Below are the code and all the weights of a small trained network. Each question names an input and a class and asks about switching units off, where a switched-off unit gives its printed mean instead of its output.

import numpy as np


def w(rows, s, z=0):
    codes = np.array(rows[::2]) - 128.0
    scale = np.full(codes.shape[1], s)
    scale[-1] = z or s
    return codes * scale


def norm(h):
    return h / np.sqrt((h * h).mean(-1, keepdims=True) + 1e-5)


def f(y):
    return y / 2 * (1 + np.tanh(0.7978845608 * (y + 0.044715 * y**3)))


def log_softmax(a):
    a = a - a.max(-1, keepdims=True)
    return a - np.log(np.exp(a).sum(-1, keepdims=True))


def net(x, mask):
    res = np.array(x, float).reshape(1, 3) / 4 @ E
    u = 0
    for l in range(2):
        y = f(norm(res) @ A[l][:, :-1].T + A[l][:, -1])
        res = res + np.where(mask[u : u + 6], y, B[l][:, -1]) @ B[l][:, :-1]
        u += 6
    return log_softmax(norm(res)[-1] @ U[:, :-1].T + U[:, -1])


A, B = {}, {}
E = w([
[178,131,44,58,142,209,73,178,154],'x0',
[39,124,138,100,2,178,164,88,106],'x1',
[153,166,153,63,196,93,205,192,143],'x2',
],0.0096)
A[0] = w([
[92,122,136,78,108,161,254,165,174,83],'0.n0',
[144,111,55,107,52,181,131,99,175,154],'0.n1',
[191,169,126,169,207,136,161,103,87,149],'0.n2',
[88,238,136,174,146,57,150,77,135,63],'0.n3',
[115,206,175,86,69,136,190,171,181,21],'0.n4',
[191,166,164,205,199,65,149,109,70,4],'0.n5',
],0.0085,0.0033)
B[0] = w([
[35,69,106,105,34,83,198,133,146,236],'0.n0',
[104,157,110,180,182,228,152,185,72,254],'0.n1',
[189,47,128,145,204,116,137,155,84,223],'0.n2',
[144,194,141,130,110,106,46,112,77,194],'0.n3',
[79,58,129,57,86,57,140,145,201,198],'0.n4',
[86,75,207,254,175,142,188,200,209,236],'0.n5',
],0.0098,0.0054)
A[1] = w([
[46,85,97,42,88,124,255,200,199,98],'1.n0',
[31,178,156,138,57,51,144,113,87,112],'1.n1',
[84,172,184,78,198,18,213,138,198,47],'1.n2',
[142,87,143,60,119,86,246,115,222,1],'1.n3',
[147,118,69,57,190,130,146,207,140,101],'1.n4',
[116,115,51,163,105,241,67,74,152,60],'1.n5',
],0.009,0.0052)
B[1] = w([
[112,12,65,73,44,104,187,161,110,254],'1.n0',
[170,155,138,46,136,36,109,98,146,207],'1.n1',
[85,101,101,177,46,196,138,167,185,196],'1.n2',
[70,87,147,109,78,148,213,157,107,174],'1.n3',
[193,111,98,65,150,54,120,38,94,196],'1.n4',
[18,124,127,222,100,216,189,163,114,197],'1.n5',
],0.011,0.0093)
U = w([
[122,195,173,69,142,162,81,121,141,2],'0',
[185,207,112,95,74,180,106,104,197,2],'1',
[155,71,205,242,207,84,137,193,181,224],'2',
[90,197,201,97,55,52,67,29,93,201],'3',
[56,185,84,224,92,244,123,130,49,244],'4',
[79,12,69,65,43,117,241,186,125,163],'5',
[228,132,71,69,237,114,65,129,112,188],'6',
],0.012,0.0064)

Each question gives the input, the list of numbers given to net, and the class t.
The units are the neurons (one row each of A and B). Each row of codes is followed by its name. A weight is (code - 128) times the scale printed after its matrix; where a second scale follows, it is the last column's (A, B and U).
mask holds one flag per neuron, layer by layer. A switched-off neuron (its flag False) gives its mean, the last column of its row in B, instead of its output. The means were averaged over made-up inputs and are rounded, as every weight is.
A unit's drop is (log p(t) with every unit on - log p(t) with that unit switched off) / (log p(t) with every unit on - log p(t) with every unit switched off).
The circuit of an input: a set's keep is (log p(t) with only the set's units on - log p(t) with every unit switched off) / (log p(t) with every unit on - log p(t) with every unit switched off). Starting from all 12 units, units are removed one at a time, each time the one whose removal leaves the highest keep (on an exact tie, the one counted first), for as long as the keep stays at least 0.8.
circuit, biggest first: the units of the circuit, biggest drop first
unit that matters most: the unit with the biggest drop
top k neurons: the k neurons with the biggest drops, biggest first
k most important neurons of layer l: the k neurons of layer l with the biggest drops, biggest first
drop of u: that unit's drop, to one decimal
input [6,-2,-1], class 4: circuit, biggest first -> [0.n4 1.n0]
input [-4,2,1], class 3: circuit, biggest first -> [0.n3 1.n1]
input [-6,5,-6], class 3: top neuron -> [1.n1]
input [-1,8,-4], class 4: circuit, biggest first -> [0.n1 0.n0 0.n4 1.n0]
input [-4,-2,5], class 2: circuit, biggest first -> [0.n3 1.n0]
input [3,-4,5], class 6: circuit, biggest first -> [0.n0 1.n4]
input [-6,-2,-6], class 3: top 3 neurons -> [0.n1 0.n3 0.n2]
input [5,-3,6], class 6: 3 most important neurons of layer 0 -> [0.n5 0.n4 0.n0]
input [-8,3,3], class 3: top 2 neurons -> [0.n3 1.n1]
input [-8,0,4], class 2: top 3 neurons -> [0.n3 0.n5 1.n0]
input [-5,7,-3], class 3: drop of 1.n1 -> 0.1
input [1,-6,-3], class 2: drop of 0.n5 -> 0.3
input [-6,3,0], class 3: drop of 0.n3 -> 0.2
input [7,3,0], class 4: unit that matters most -> 0.n1
